Here is a tiny trained network, its code and every weight. The questions are about switching its units off for an input and a class, where a switched-off unit gives its printed mean instead of its output.

import numpy as np


def w(rows, s, z=0):
    codes = np.array(rows[::2]) - 128.0
    scale = np.full(codes.shape[1], s)
    scale[-1] = z or s
    return codes * scale


def f(y):
    return y / 2 * (1 + np.tanh(0.7978845608 * (y + 0.044715 * y**3)))


def log_softmax(a):
    a = a - a.max(-1, keepdims=True)
    return a - np.log(np.exp(a).sum(-1, keepdims=True))


def net(x, mask):
    res = np.array(x, float).reshape(1, 5) / 4 @ E
    y = f(res @ A[0][:, :-1].T + A[0][:, -1])
    res = res + np.where(mask, y, B[0][:, -1]) @ B[0][:, :-1]
    return log_softmax(res[-1] @ U[:, :-1].T + U[:, -1])


A, B = {}, {}
E = w([
[106,142,188,119,150,168,158,3,97,13],'x0',
[72,60,196,135,115,174,81,99,166,182],'x1',
[60,169,198,147,183,53,58,151,70,137],'x2',
[108,159,238,186,96,120,218,165,190,102],'x3',
[25,85,126,59,198,71,208,122,169,210],'x4',
],0.011)
A[0] = w([
[156,71,144,248,115,168,48,117,141,123,88],'n1',
[163,137,198,95,219,183,126,84,122,91,72],'n2',
[68,88,52,92,134,168,231,127,155,140,74],'n3',
[123,233,102,149,95,96,213,165,131,99,140],'n4',
[86,118,189,170,115,209,114,149,216,142,120],'n5',
[129,92,138,102,115,144,86,184,187,170,127],'n6',
[143,126,167,166,121,173,42,176,134,91,16],'n7',
[82,64,170,138,118,152,103,100,119,206,237],'n8',
[174,133,126,180,45,116,80,120,99,95,82],'n9',
[141,108,125,108,181,99,40,122,67,131,5],'n10',
[206,167,111,121,114,138,108,182,57,93,217],'n11',
[39,188,191,158,149,48,89,136,18,144,96],'n12',
[115,140,71,64,124,140,59,111,65,162,44],'n13',
[206,179,99,127,176,104,183,170,71,112,139],'n14',
[68,141,122,98,110,159,119,55,106,59,61],'n15',
[182,226,113,114,156,100,172,67,114,134,69],'n16',
[253,83,129,110,1,219,122,159,131,81,87],'n17',
[171,54,80,146,53,144,138,201,162,195,102],'n18',
[129,239,48,135,171,100,187,143,112,96,117],'n19',
[144,61,140,91,122,141,40,71,109,172,94],'n20',
[111,81,156,141,124,226,116,97,129,167,149],'n21',
[160,131,170,128,71,216,226,189,181,118,51],'n22',
[154,109,103,110,92,156,149,202,159,149,38],'n23',
[138,101,66,107,198,167,97,135,78,122,49],'n24',
[132,55,162,84,186,115,180,143,167,131,111],'n25',
[161,136,118,184,117,184,103,160,99,106,28],'n26',
[144,183,29,78,128,92,106,66,77,136,114],'n27',
[159,142,115,189,82,101,77,212,173,198,192],'n28',
[164,164,89,186,103,124,121,162,94,67,61],'n29',
[155,164,54,159,110,57,152,167,144,155,97],'n30',
[149,122,38,98,120,193,117,53,153,163,112],'n31',
[76,109,116,98,198,94,158,70,168,219,47],'n32',
[143,166,202,148,116,100,167,156,149,143,88],'n33',
[110,93,129,78,146,188,179,77,164,5,79],'n34',
[112,131,156,133,142,73,53,231,120,149,87],'n35',
[130,51,239,175,102,136,65,91,195,186,119],'n36',
[146,98,160,191,94,88,183,179,167,70,106],'n37',
[118,132,97,62,175,40,206,159,109,91,130],'n38',
[123,18,56,110,143,121,238,88,204,141,144],'n39',
[168,113,51,49,127,184,114,96,124,153,64],'n40',
[103,142,192,174,75,69,175,138,172,119,50],'n41',
],0.0086,0.0031)
B[0] = w([
[49,82,104,35,133,208,176,147,63,142,195],'n1',
[107,59,55,168,194,121,168,107,185,62,171],'n2',
[123,127,14,122,123,88,69,228,42,104,192],'n3',
[124,175,185,163,71,176,190,59,181,193,192],'n4',
[88,160,146,148,89,165,124,100,181,205,199],'n5',
[86,65,143,154,138,161,144,72,170,80,181],'n6',
[42,125,72,65,124,115,129,151,41,124,181],'n7',
[108,141,119,101,62,222,112,86,125,112,198],'n8',
[27,122,125,70,207,135,157,215,129,127,203],'n9',
[136,213,102,218,118,82,175,135,107,164,174],'n10',
[80,120,123,109,93,166,130,148,134,117,220],'n11',
[169,205,56,212,55,31,13,169,73,54,217],'n12',
[88,202,147,156,197,131,205,122,133,172,187],'n13',
[115,137,176,62,38,224,124,48,157,106,192],'n14',
[123,34,63,136,219,95,168,86,156,75,177],'n15',
[120,79,91,116,93,209,100,35,176,114,164],'n16',
[85,120,70,119,48,87,58,225,2,79,254],'n17',
[148,90,80,163,226,130,81,79,187,38,220],'n18',
[99,157,183,79,55,208,88,42,168,156,191],'n19',
[79,201,180,156,118,156,178,94,182,220,180],'n20',
[88,128,163,126,42,178,101,68,177,93,178],'n21',
[160,212,137,211,120,34,142,116,155,178,210],'n22',
[152,130,79,152,165,56,145,67,151,55,173],'n23',
[67,150,132,154,180,112,180,137,176,163,174],'n24',
[45,110,99,112,122,119,108,145,83,127,177],'n25',
[50,114,44,34,153,91,177,220,97,159,179],'n26',
[124,187,173,192,127,114,228,105,183,202,198],'n27',
[98,108,112,122,211,154,128,82,159,73,232],'n28',
[70,87,102,55,110,171,111,137,67,164,196],'n29',
[88,71,114,103,171,157,100,23,179,72,185],'n30',
[124,207,138,251,64,78,180,109,182,157,193],'n31',
[50,97,56,55,144,153,172,188,35,124,204],'n32',
[81,154,96,161,183,105,179,185,148,169,181],'n33',
[155,125,83,145,205,108,148,119,194,17,199],'n34',
[174,75,36,213,166,105,83,64,153,59,194],'n35',
[118,125,163,131,33,203,129,71,178,160,213],'n36',
[97,194,179,160,155,60,205,154,170,213,193],'n37',
[11,64,131,29,50,208,47,165,101,146,181],'n38',
[109,136,87,142,76,147,26,192,31,117,218],'n39',
[145,231,177,196,131,46,163,157,149,177,191],'n40',
[58,198,80,131,183,49,178,172,141,180,192],'n41',
],0.0066,0.015)
U = w([
[44,83,122,42,147,123,136,221,39,161,61],'0',
[87,197,168,182,164,60,215,139,187,245,47],'1',
[114,54,119,136,233,95,141,69,201,9,48],'2',
[86,126,175,88,58,187,116,63,172,183,181],'3',
[127,169,112,190,78,42,72,180,74,91,192],'4',
[112,143,141,138,123,151,101,174,137,115,201],'5',
[255,20,225,80,178,64,142,234,133,225,2],'6',
],0.0097,0.0065)

Each question gives the input, the list of numbers given to net, and the class t.
The units are the neurons (one row each of A and B). Each row of codes is followed by its name. A weight is (code - 128) times the scale printed after its matrix; where a second scale follows, it is the last column's (A, B and U).
mask holds one flag per neuron, in row order. A switched-off neuron (its flag False) gives its mean, the last column of its row in B, instead of its output. The means were averaged over made-up inputs and are rounded, as every weight is.
A unit's drop is (log p(t) with every unit on - log p(t) with that unit switched off) / (log p(t) with every unit on - log p(t) with every unit switched off).
The circuit of an input: a set's keep is (log p(t) with only the set's units on - log p(t) with every unit switched off) / (log p(t) with every unit on - log p(t) with every unit switched off). Starting from the 12 units with the biggest drops (on a tie, the unit counted first), units are removed one at a time, each time the one whose removal leaves the highest keep (on an exact tie, the one counted first), for as long as the keep stays at least 0.8.
circuit, biggest first: the units of the circuit, biggest drop first
top k neurons: the k neurons with the biggest drops, biggest first
drop when u is switched off: that unit's drop, to one decimal
input [2,4,4,-3,1], class 3: circuit, biggest first => [n17]
input [-1,4,-6,4,6], class 0: top 2 neurons => [n32 n12]
input [8,-4,2,-4,-7], class 2: top 2 neurons => [n15 n34]
input [-8,-1,-2,6,-4], class 2: circuit, biggest first => [n18 n28]
input [7,-8,5,3,4], class 3: top 3 neurons => [n38 n19 n4]
input [2,4,1,4,-2], class 1: top 3 neurons => [n14 n38 n19]
input [7,4,7,-1,2], class 2: top 2 neurons => [n15 n2]
input [-2,-6,-2,3,5], class 3: circuit, biggest first => [n19 n14]
input [-8,1,6,6,-2], class 2: top 2 neurons => [n35 n28]
input [4,-6,-5,-7,-1], class 1: top 3 neurons => [n40 n27 n31]
input [-7,-5,-7,-8,-2], class 1: top 4 neurons => [n40 n27 n31 n13]
input [-3,-8,-8,5,-6], class 3: top 2 neurons => [n4 n14]
input [-8,8,-5,3,8], class 0: top 3 neurons => [n32 n39 n3]
input [3,-2,6,4,4], class 4: circuit, biggest first => [n12]
input [7,-8,-2,-4,-3], class 3: top 3 neurons => [n19 n14 n18]
input [-2,-8,-8,-5,-7], class 3: top 3 neurons => [n14 n19 n31]
input [-2,4,-5,1,-5], class 0: drop when n17 is switched off => 0.9
input [-7,1,-5,5,2], class 2: drop when n18 is switched off => 0.4
input [-7,8,2,7,1], class 3: drop when n26 is switched off => 0.2
input [-8,3,-8,-7,5], class 2: circuit, biggest first => [n18]
